Here is a tiny trained network, its code and every weight. The questions are about switching its units off for an input and a class, where a switched-off unit gives its printed mean instead of its output.

import numpy as np


def w(rows, s, z=0):
    codes = np.array(rows[::2]) - 128.0
    scale = np.full(codes.shape[1], s)
    scale[-1] = z or s
    return codes * scale


def f(y):
    return np.maximum(y, 0)


def log_softmax(a):
    a = a - a.max(-1, keepdims=True)
    return a - np.log(np.exp(a).sum(-1, keepdims=True))


def net(x, mask):
    res = np.array(x, float).reshape(1, 7) / 4 @ E
    y = f(res @ A[0][:, :-1].T + A[0][:, -1])
    res = res + np.where(mask, y, B[0][:, -1]) @ B[0][:, :-1]
    return log_softmax(res[-1] @ U[:, :-1].T + U[:, -1])


A, B = {}, {}
E = w([
[237,29,138,113,135,39,63,84,121,171,84,155],'x0',
[183,94,127,119,118,159,17,162,141,155,238,127],'x1',
[161,93,115,150,129,196,113,42,138,3,178,191],'x2',
[130,65,133,95,118,78,100,199,114,201,111,175],'x3',
[61,121,131,148,152,122,49,43,121,189,122,93],'x4',
[147,71,119,136,126,56,185,63,127,128,177,169],'x5',
[99,176,116,118,121,120,99,187,130,37,132,101],'x6',
],0.0056)
A[0] = w([
[106,75,129,123,129,135,113,134,123,140,68,135,45],'N1',
[99,116,127,124,125,140,159,168,128,100,162,127,54],'N2',
[94,123,129,123,127,89,143,171,126,253,126,131,191],'N3',
[134,137,127,134,128,132,158,85,132,149,180,121,63],'N4',
[104,115,127,137,131,154,147,31,128,150,141,127,71],'N5',
[142,88,127,127,128,124,19,108,128,161,175,136,168],'N6',
[120,131,126,126,125,127,140,175,128,79,165,129,25],'N7',
[166,87,127,127,126,47,192,98,128,111,147,144,80],'N8',
[189,114,127,125,125,144,166,154,130,166,121,138,111],'N9',
[152,83,130,123,126,156,160,158,124,147,133,150,170],'N10',
[115,129,130,124,131,82,91,137,126,109,67,126,5],'N11',
],0.027,0.0018)
B[0] = w([
[124,142,127,130,127,140,138,130,130,95,119,141,167],'N1',
[144,117,129,124,127,125,120,123,130,102,148,157,177],'N2',
[133,118,128,133,129,131,128,107,126,130,3,103,251],'N3',
[130,125,130,128,129,139,125,120,130,105,102,145,162],'N4',
[140,112,127,122,125,116,135,140,124,93,84,175,188],'N5',
[121,140,128,129,128,126,127,132,129,196,142,39,230],'N6',
[121,123,130,130,130,121,140,123,125,112,159,172,180],'N7',
[120,131,129,129,129,134,124,128,126,143,45,104,211],'N8',
[119,122,127,126,127,122,109,127,130,158,164,101,176],'N9',
[119,145,127,130,131,120,124,131,126,144,148,97,169],'N10',
[134,113,127,129,127,130,135,118,127,125,84,135,166],'N11',
],0.024,0.02)
U = w([
[148,89,127,117,123,130,154,131,122,46,137,254,2],'0',
[120,126,126,132,132,124,115,111,122,143,71,103,224],'1',
[120,174,127,133,132,133,113,153,138,162,219,99,150],'2',
],0.0081,0.00089)

Each question gives the input, the list of numbers given to net, and the class t.
The units are the neurons (one row each of A and B). Each row of codes is followed by its name. A weight is (code - 128) times the scale printed after its matrix; where a second scale follows, it is the last column's (A, B and U).
mask holds one flag per neuron, in row order. A switched-off neuron (its flag False) gives its mean, the last column of its row in B, instead of its output. The means were averaged over made-up inputs and are rounded, as every weight is.
A unit's drop is (log p(t) with every unit on - log p(t) with that unit switched off) / (log p(t) with every unit on - log p(t) with every unit switched off).
The circuit of an input: a set's keep is (log p(t) with only the set's units on - log p(t) with every unit switched off) / (log p(t) with every unit on - log p(t) with every unit switched off). Starting from all 11 units, units are removed one at a time, each time the one whose removal leaves the highest keep (on an exact tie, the one counted first), for as long as the keep stays at least 0.8.
circuit, biggest first: the units of the circuit, biggest drop first
top k neurons: the k neurons with the biggest drops, biggest first
drop when u is switched off: that unit's drop, to one decimal
input [5,1,4,2,-5,-3,-6], class 2: circuit, biggest first	N3, N9
input [0,-7,4,-8,-1,4,-1], class 0: top 2 neurons	N6, N5
input [-6,7,6,1,2,2,8], class 2: top 2 neurons	N6, N3
input [-8,7,-1,-5,8,7,7], class 0: top 2 neurons	N3, N5
input [3,1,6,7,-8,-8,4], class 2: top 3 neurons	N3, N5, N10
input [2,5,-3,-5,2,1,8], class 2: top 2 neurons	N3, N8
input [-4,-1,-2,-5,1,4,2], class 0: top neuron	N6
input [6,6,0,-8,7,-3,1], class 2: top 2 neurons	N3, N6
input [6,3,3,-2,5,-1,8], class 2: drop when N8 is switched off	0.1
input [0,2,7,6,3,-8,4], class 2: drop when N3 is switched off	0.5
input [3,2,7,6,-4,-7,6], class 2: drop when N3 is switched off	0.4
